Each row is followed by its class.
[ 13   9   9  20 -11   4  12  21  -7 -11   1  -4  -9   6   2   8  13   0
   5   7   4   1   2   6  -3 -23  17 -40 -11   9  14   3  14  21 -16   3
 -15  -5  23  12   9  11 -11 -34 -22  -8  15  -3  -9  -4 -14 -16  -9   1
  -6  20  -8  -8   3   1  -5  -2  19   4  -6  -1  10] -> Y
[ -1  -2   3   3  -2 -10  10  16   3  -5   0 -15   1  -4   7  11   7  -4
   5   4   1  -3  -8   0 -21   0   5  -1 -10   6  -5  13  -2   8 -14   9
  -5  -9  13   9   5  10   9  -1  -5  -2  10 -21   2 -13  -6  -9 -15   4
 -23  18  -4  -7   2  -8  -5  -6  23  -7  -1  -7  12] -> A
[ 15   3   5  14 -12   1  11  15  -3  -7   1   5  -2   0   5  12   1  -6
   4   2   7   0  -6  -5  -9 -12  13 -30  -3   4   5   0  10   6 -15   7
  -4  -1   9  13   7  16 -17 -20  -3  -1   8   2  -6   3 -13  -4 -14  -6
 -11  15   3   2 -16  -3 -11  -8  14  -1   3  -3   5] -> Y
[  1   4   9  17  -6 -13  16  13  11   6  12 -27 -10 -12  11   5   2  -7
   2  10   8  -5   2  -3  -8 -10  -4 -11  -8   4   4   7   1   7 -11  15
 -11  -1   9  11   0  14   7 -14  -5   0   3 -12   0 -10  -8   4   1   9
 -29  14  -4   3 -19  -5   7  -9  28 -18  -2 -17  13] -> A
[-21  10   2  15  -1   0  13  12  -8 -18  -5  -7  12  -4   4  15  13 -10
  11  -3  -4   1 -13   5 -15  -3  13  12 -13   4  24   3   3  33 -16  19
   2 -20  12  12  -6  25   7 -34 -12   9  24 -29   5 -19 -10 -21 -25   4
 -26  18  -2 -11   6 -19  -7 -17  10  -3  -5   7  19] -> B
[  7  -3   3  15  -4   3  15  11   8  -3   9   3 -15   0   6  -2   1   3
 -12  -8   3 -10   5   2  -8 -23   4 -29 -10  33  11   6  16   6  -8   5
 -23   0   8   9  -3  24   6 -23 -16   0   3   7 -10   3 -20 -10  -8   1
 -11  11 -11  -7  -2  21  -8   9  10   0  -1   5  20] -> Y
[ 13   5  16  18  -6  -1  10  10  -3 -19   1  -4  -4  -8   4  19  -6   0
   9   4   4  -5  -7  -1  -4 -22  13 -22  -8   2   4   2  13  23 -23   9
  -7  -3  14  10  20  20   1 -21  -2   6  13  -9  -6  -6 -16  -9  -9  11
 -16  18  -8   0  -3  -3   0  -1  -2  -1   7   6  12] -> Y
[ 11   9   1  15  -7   4  12  19  -5  -7   3  -1  -4   4   3  -5   7   1
  10   4   8  -3  -5   3  -7 -14  11 -25 -11  13  19  -1  12  -1 -17  11
 -11 -13  18   9  -4  24  -3 -42   0  -4   5  -1  -5  -7 -19 -16  -7   4
 -12  18  -1  -4  -2  -4   4  -4  12   3 -10   4   9] -> B
[ 12  10 -10  19   0  -9  16  -1   6 -23   0   8  10  -8   1 -10   8  -3
   3   6  11 -12  -3  10  -6 -28  -6  -4 -11  -9   2  11   6  10 -10  11
 -13   7   3  -2   8  30   9  -2 -38   1  16 -14 -21  -7   0  -5 -22  14
 -30   1  -3  -4   6  15   2  10   5 -10   2   4  16] -> F
[ 27   6  -3  21   3  -3  18   6   8  -3  -3  11   2   3   2 -36   6   4
   5   8  10 -22   9   2  -5 -30   1 -28  -9   4  13   3   9 -30 -14  13
 -25   1   0  -6  -6  34 -10 -30  -6  -3   5   5 -13  15 -28  -4  -5  11
 -15   4  -5   1  -6  15   2  -5  13   4   0  -9  19] -> A
[ 12   5   7  28 -14  -6  19  22  -4 -14  12  -7  -1  -6   9  11   3  -4
  12  13  10  -7  -8  10  -9 -23   8 -38 -15   7   5   5  16   9 -20   1
 -16  -7  17  22  13  22  -7 -42 -11  -9  17   2  -1  -5 -25 -12 -13  -2
 -24  17 -10   1  -4  -8  -6  -7  21  -6   1  -2   9] -> Y
